Below is a small trained network, with its code and all its weights. Each question gives an input and a target symbol and asks what happens when units are switched off, that is, made to give their printed mean instead of their output.

import numpy as np


def w(rows, s, z=0):
    codes = np.array(rows[::2]) - 128.0
    scale = np.full(codes.shape[1], s)
    scale[-1] = z or s
    return codes * scale


def f(y):
    return np.maximum(y, 0)


def softmax(a):
    e = np.exp(a - a.max(-1, keepdims=True))
    return e / e.sum(-1, keepdims=True)


def log_softmax(a):
    a = a - a.max(-1, keepdims=True)
    return a - np.log(np.exp(a).sum(-1, keepdims=True))


def net(x, mask):
    ids = ['βγηθτφψ'.index(c) for c in x.split()]
    T = len(ids)
    res = E[ids] + P[:T]
    u = 0
    for l in range(3):
        r = res
        for j in range(2):
            rows = slice(2 * j, 2 * j + 2)
            q, k, v = (r @ M[l][rows].T for M in (Q, K, V))
            z = softmax(np.where(np.tri(T) > 0, q @ k.T / 2**0.5, -1e9)) @ v
            o = O[l][rows]
            res = res + np.where(mask[u + j], z, o[:, -1]) @ o[:, :-1]
        u += 2
        y = f(res @ A[l][:, :-1].T + A[l][:, -1])
        res = res + np.where(mask[u : u + 4], y, B[l][:, -1]) @ B[l][:, :-1]
        u += 4
    return log_softmax(res[-1] @ U[:, :-1].T + U[:, -1])


Q, K, V, O, A, B = {}, {}, {}, {}, {}, {}
E = w([
[38,114,128,82],'β',
[182,185,35,139],'γ',
[73,202,79,144],'η',
[182,100,67,78],'θ',
[25,161,101,120],'τ',
[175,163,251,87],'φ',
[105,62,123,197],'ψ',
],0.017)
P = w([
[130,126,170,201],'0',
[193,52,99,122],'1',
[127,83,76,134],'2',
[78,91,60,137],'3',
[48,114,117,120],'4',
[20,101,118,126],'5',
[2,113,129,116],'6',
],0.0056)
Q[0] = w([
[155,22,142,171],'0.h0',
[2,153,102,94],'0.h0',
[131,207,56,183],'0.h1',
[161,83,104,198],'0.h1',
],0.0086)
K[0] = w([
[108,133,241,187],'0.h0',
[101,143,1,191],'0.h0',
[98,125,175,107],'0.h1',
[73,69,66,242],'0.h1',
],0.0078)
V[0] = w([
[147,138,95,86],'0.h0',
[39,144,137,94],'0.h0',
[53,150,53,147],'0.h1',
[50,65,176,2],'0.h1',
],0.0074)
O[0] = w([
[216,125,64,161,116],'0.h0',
[110,2,72,113,147],'0.h0',
[119,172,198,175,254],'0.h1',
[148,70,202,154,88],'0.h1',
],0.0074,0.0034)
A[0] = w([
[139,48,23,174,254],'0.n0',
[151,51,134,254,191],'0.n1',
[68,226,190,158,2],'0.n2',
[55,216,51,17,209],'0.n3',
],0.0052,0.0024)
B[0] = w([
[101,89,205,63,252],'0.n0',
[227,62,87,211,213],'0.n1',
[78,39,117,31,157],'0.n2',
[254,113,160,46,250],'0.n3',
],0.0059,0.0049)
Q[1] = w([
[195,149,254,187],'1.h0',
[87,151,20,171],'1.h0',
[149,167,85,157],'1.h1',
[163,106,110,178],'1.h1',
],0.0087)
K[1] = w([
[90,102,254,191],'1.h0',
[59,117,136,238],'1.h0',
[78,157,94,169],'1.h1',
[80,37,133,134],'1.h1',
],0.0069)
V[1] = w([
[134,97,254,201],'1.h0',
[151,157,117,212],'1.h0',
[185,101,145,132],'1.h1',
[11,148,124,145],'1.h1',
],0.0071)
O[1] = w([
[95,125,83,204,16],'1.h0',
[84,148,111,221,25],'1.h0',
[124,69,126,254,253],'1.h1',
[94,233,72,53,17],'1.h1',
],0.0083,0.00057)
A[1] = w([
[90,254,142,246,2],'1.n0',
[111,189,160,25,102],'1.n1',
[170,153,23,111,209],'1.n2',
[64,60,253,102,113],'1.n3',
],0.0065,0.0057)
B[1] = w([
[191,138,68,168,142],'1.n0',
[216,95,74,173,236],'1.n1',
[2,94,167,80,252],'1.n2',
[98,219,104,124,255],'1.n3',
],0.0099,0.0038)
Q[2] = w([
[109,155,152,173],'2.h0',
[55,127,69,127],'2.h0',
[10,120,63,120],'2.h1',
[139,69,178,85],'2.h1',
],0.011)
K[2] = w([
[147,46,195,143],'2.h0',
[7,104,64,167],'2.h0',
[71,132,163,184],'2.h1',
[121,254,83,98],'2.h1',
],0.0094)
V[2] = w([
[124,254,170,24],'2.h0',
[180,118,57,136],'2.h0',
[117,222,219,115],'2.h1',
[183,70,80,196],'2.h1',
],0.006)
O[2] = w([
[113,77,22,205,2],'2.h0',
[254,163,86,60,139],'2.h0',
[243,112,126,135,35],'2.h1',
[160,124,135,52,204],'2.h1',
],0.0057,0.005)
A[2] = w([
[159,107,95,252,36],'2.n0',
[114,114,47,117,15],'2.n1',
[140,161,120,115,225],'2.n2',
[129,65,74,137,255],'2.n3',
],0.013,0.0037)
B[2] = w([
[226,195,29,50,170],'2.n0',
[110,34,1,119,175],'2.n1',
[138,191,79,195,208],'2.n2',
[189,174,184,186,252],'2.n3',
],0.0089,0.0046)
U = w([
[91,107,56,153,68],'β',
[78,94,177,212,252],'γ',
[224,254,111,218,214],'η',
[182,27,111,73,120],'θ',
[150,128,8,112,74],'τ',
[139,179,99,61,66],'φ',
[153,130,115,124,85],'ψ',
],0.0093,0.0038)

Each question gives the input, a string of symbols that net reads in full, and the target symbol t.
The units are the heads (2 rows each of Q, K, V and O) and the neurons (one row each of A and B). Each row of codes is followed by its name. A weight is (code - 128) times the scale printed after its matrix; where a second scale follows, it is the last column's (O, A, B and U).
mask holds one flag per unit, layer by layer, with each layer's heads first. A switched-off unit (its flag False) gives its mean, the last column of its rows in O or B, instead of its output. The means were averaged over made-up inputs and are rounded, as every weight is.
A unit's drop is (log p(t) with every unit on - log p(t) with that unit switched off) / (log p(t) with every unit on - log p(t) with every unit switched off).
The circuit of an input: a set's keep is (log p(t) with only the set's units on - log p(t) with every unit switched off) / (log p(t) with every unit on - log p(t) with every unit switched off). Starting from the 12 units with the biggest drops (on a tie, the unit counted first), units are removed one at a time, each time the one whose removal leaves the highest keep (on an exact tie, the one counted first), for as long as the keep stays at least 0.8.
units of the circuit, in order: the units of the circuit, biggest drop first
most important unit: the unit with the biggest drop
top k neurons: the k neurons with the biggest drops, biggest first
k most important neurons of layer l: the k neurons of layer l with the biggest drops, biggest first
heads that matter: for each layer, one digit per head in row order, 1 if its drop is at least 0.15 and else 0, layers parted by /
input φ τ η, target θ: heads that matter -> 11 / 10 / 00
input β η τ η, target γ: units of the circuit, in order -> 0.h1; 2.h0
input γ τ ψ ψ θ τ γ, target φ: units of the circuit, in order -> 1.n2; 0.n1
input ψ ψ ψ β, target φ: top 3 neurons -> 0.n1; 0.n3; 1.n3
input φ β τ, target θ: heads that matter -> 11 / 10 / 00
input γ τ β τ, target η: top 4 neurons -> 1.n2; 0.n3; 1.n1; 0.n1
input τ τ β η, target β: most important unit -> 1.h1
input η ψ τ η, target τ: units of the circuit, in order -> 1.h1; 2.n1; 2.h0
input ψ ψ ψ γ η, target φ: heads that matter -> 00 / 10 / 11
input φ γ γ β β β, target η: top 2 neurons -> 1.n3; 1.n2
input γ γ γ τ, target η: units of the circuit, in order -> 0.h1; 0.h0; 2.n2
input φ γ γ, target θ: units of the circuit, in order -> 0.h1; 1.h1; 1.h0
input η ψ φ ψ ψ γ, target φ: heads that matter -> 00 / 10 / 10
input τ τ ψ η, target β: heads that matter -> 11 / 01 / 10
input η τ η φ η τ, target τ: top neuron -> 2.n1
input η η β, target τ: top 3 neurons -> 2.n1; 0.n1; 1.n1
input ψ ψ ψ ψ τ, target φ: top 2 neurons -> 0.n3; 0.n1
input β θ η, target γ: 2 most important neurons of layer 1 -> 1.n1; 1.n3
input η η ψ, target η: 2 most important neurons of layer 0 -> 0.n0; 0.n1
input ψ ψ η, target φ: 2 most important neurons of layer 1 -> 1.n2; 1.n0
input ψ ψ β, target φ: most important unit -> 1.h0
input φ φ φ β η γ ψ, target η: 2 most important neurons of layer 1 -> 1.n2; 1.n3
input η ψ η, target τ: 2 most important neurons of layer 2 -> 2.n1; 2.n2
